Below are the code and all the weights of a small trained network. Each question names an input and a class and asks about switching units off, where a switched-off unit gives its printed mean instead of its output.

import numpy as np


def w(rows, s, z=0):
    codes = np.array(rows[::2]) - 128.0
    scale = np.full(codes.shape[1], s)
    scale[-1] = z or s
    return codes * scale


def f(y):
    return np.maximum(y, 0)


def log_softmax(a):
    a = a - a.max(-1, keepdims=True)
    return a - np.log(np.exp(a).sum(-1, keepdims=True))


def net(x, mask):
    res = np.array(x, float).reshape(1, 2) / 4 @ E
    y = f(res @ A[0][:, :-1].T + A[0][:, -1])
    res = res + np.where(mask, y, B[0][:, -1]) @ B[0][:, :-1]
    return log_softmax(res[-1] @ U[:, :-1].T + U[:, -1])


A, B = {}, {}
E = w([
[32,134,68,253],'x0',
[76,192,230,95],'x1',
],0.012)
A[0] = w([
[83,96,162,155,92],'neuron 0',
[172,178,149,161,94],'neuron 1',
[23,165,138,149,208],'neuron 2',
[159,36,11,169,165],'neuron 3',
[36,140,166,167,66],'neuron 4',
[143,182,181,165,106],'neuron 5',
[113,131,137,53,112],'neuron 6',
[189,54,83,206,149],'neuron 7',
[161,161,244,54,168],'neuron 8',
[32,168,200,164,210],'neuron 9',
[216,88,186,20,237],'neuron 10',
[127,178,200,106,171],'neuron 11',
[63,163,46,210,253],'neuron 12',
[85,83,72,250,128],'neuron 13',
],0.013,0.0062)
B[0] = w([
[123,143,158,190,151],'neuron 0',
[125,146,127,123,132],'neuron 1',
[60,216,211,149,213],'neuron 2',
[70,46,50,77,225],'neuron 3',
[117,149,182,150,183],'neuron 4',
[114,155,128,89,155],'neuron 5',
[141,123,135,91,162],'neuron 6',
[77,28,3,112,197],'neuron 7',
[215,135,141,105,229],'neuron 8',
[121,215,183,155,221],'neuron 9',
[203,211,58,71,241],'neuron 10',
[135,158,125,74,189],'neuron 11',
[37,72,196,100,254],'neuron 12',
[103,63,193,111,240],'neuron 13',
],0.011,0.019)
U = w([
[95,238,190,159,234],'0',
[148,121,26,90,135],'1',
[155,129,144,154,3],'2',
[130,154,119,172,30],'3',
[106,58,105,120,222],'4',
[64,133,166,144,138],'5',
[154,131,139,158,13],'6',
[252,181,119,92,175],'7',
],0.016,0.0043)

Each question gives the input, the list of numbers given to net, and the class t.
The units are the neurons (one row each of A and B). Each row of codes is followed by its name. A weight is (code - 128) times the scale printed after its matrix; where a second scale follows, it is the last column's (A, B and U).
mask holds one flag per neuron, in row order. A switched-off neuron (its flag False) gives its mean, the last column of its row in B, instead of its output. The means were averaged over made-up inputs and are rounded, as every weight is.
A unit's drop is (log p(t) with every unit on - log p(t) with that unit switched off) / (log p(t) with every unit on - log p(t) with every unit switched off).
The circuit of an input: a set's keep is (log p(t) with only the set's units on - log p(t) with every unit switched off) / (log p(t) with every unit on - log p(t) with every unit switched off). Starting from the 12 units with the biggest drops (on a tie, the unit counted first), units are removed one at a time, each time the one whose removal leaves the highest keep (on an exact tie, the one counted first), for as long as the keep stays at least 0.8.
units of the circuit, in order: the units of the circuit, biggest drop first
top k neurons: the k neurons with the biggest drops, biggest first
drop when u is switched off: that unit's drop, to one decimal
input [-2,8], class 7: units of the circuit, in order	neuron 8
input [-1,-5], class 1: top 2 neurons	neuron 12; neuron 13
input [-1,-1], class 1: top 4 neurons	neuron 9; neuron 8; neuron 2; neuron 12
input [-7,-6], class 1: top 3 neurons	neuron 9; neuron 3; neuron 7
input [0,1], class 0: top 4 neurons	neuron 10; neuron 3; neuron 7; neuron 8
input [8,3], class 0: top 2 neurons	neuron 9; neuron 2
input [-1,4], class 7: top 2 neurons	neuron 12; neuron 8
input [-1,1], class 7: drop when neuron 12 is switched off	0.1
input [-4,-5], class 1: drop when neuron 10 is switched off	0.0
input [8,-4], class 4: drop when neuron 7 is switched off	2.2
input [1,-2], class 4: drop when neuron 10 is switched off	0.2
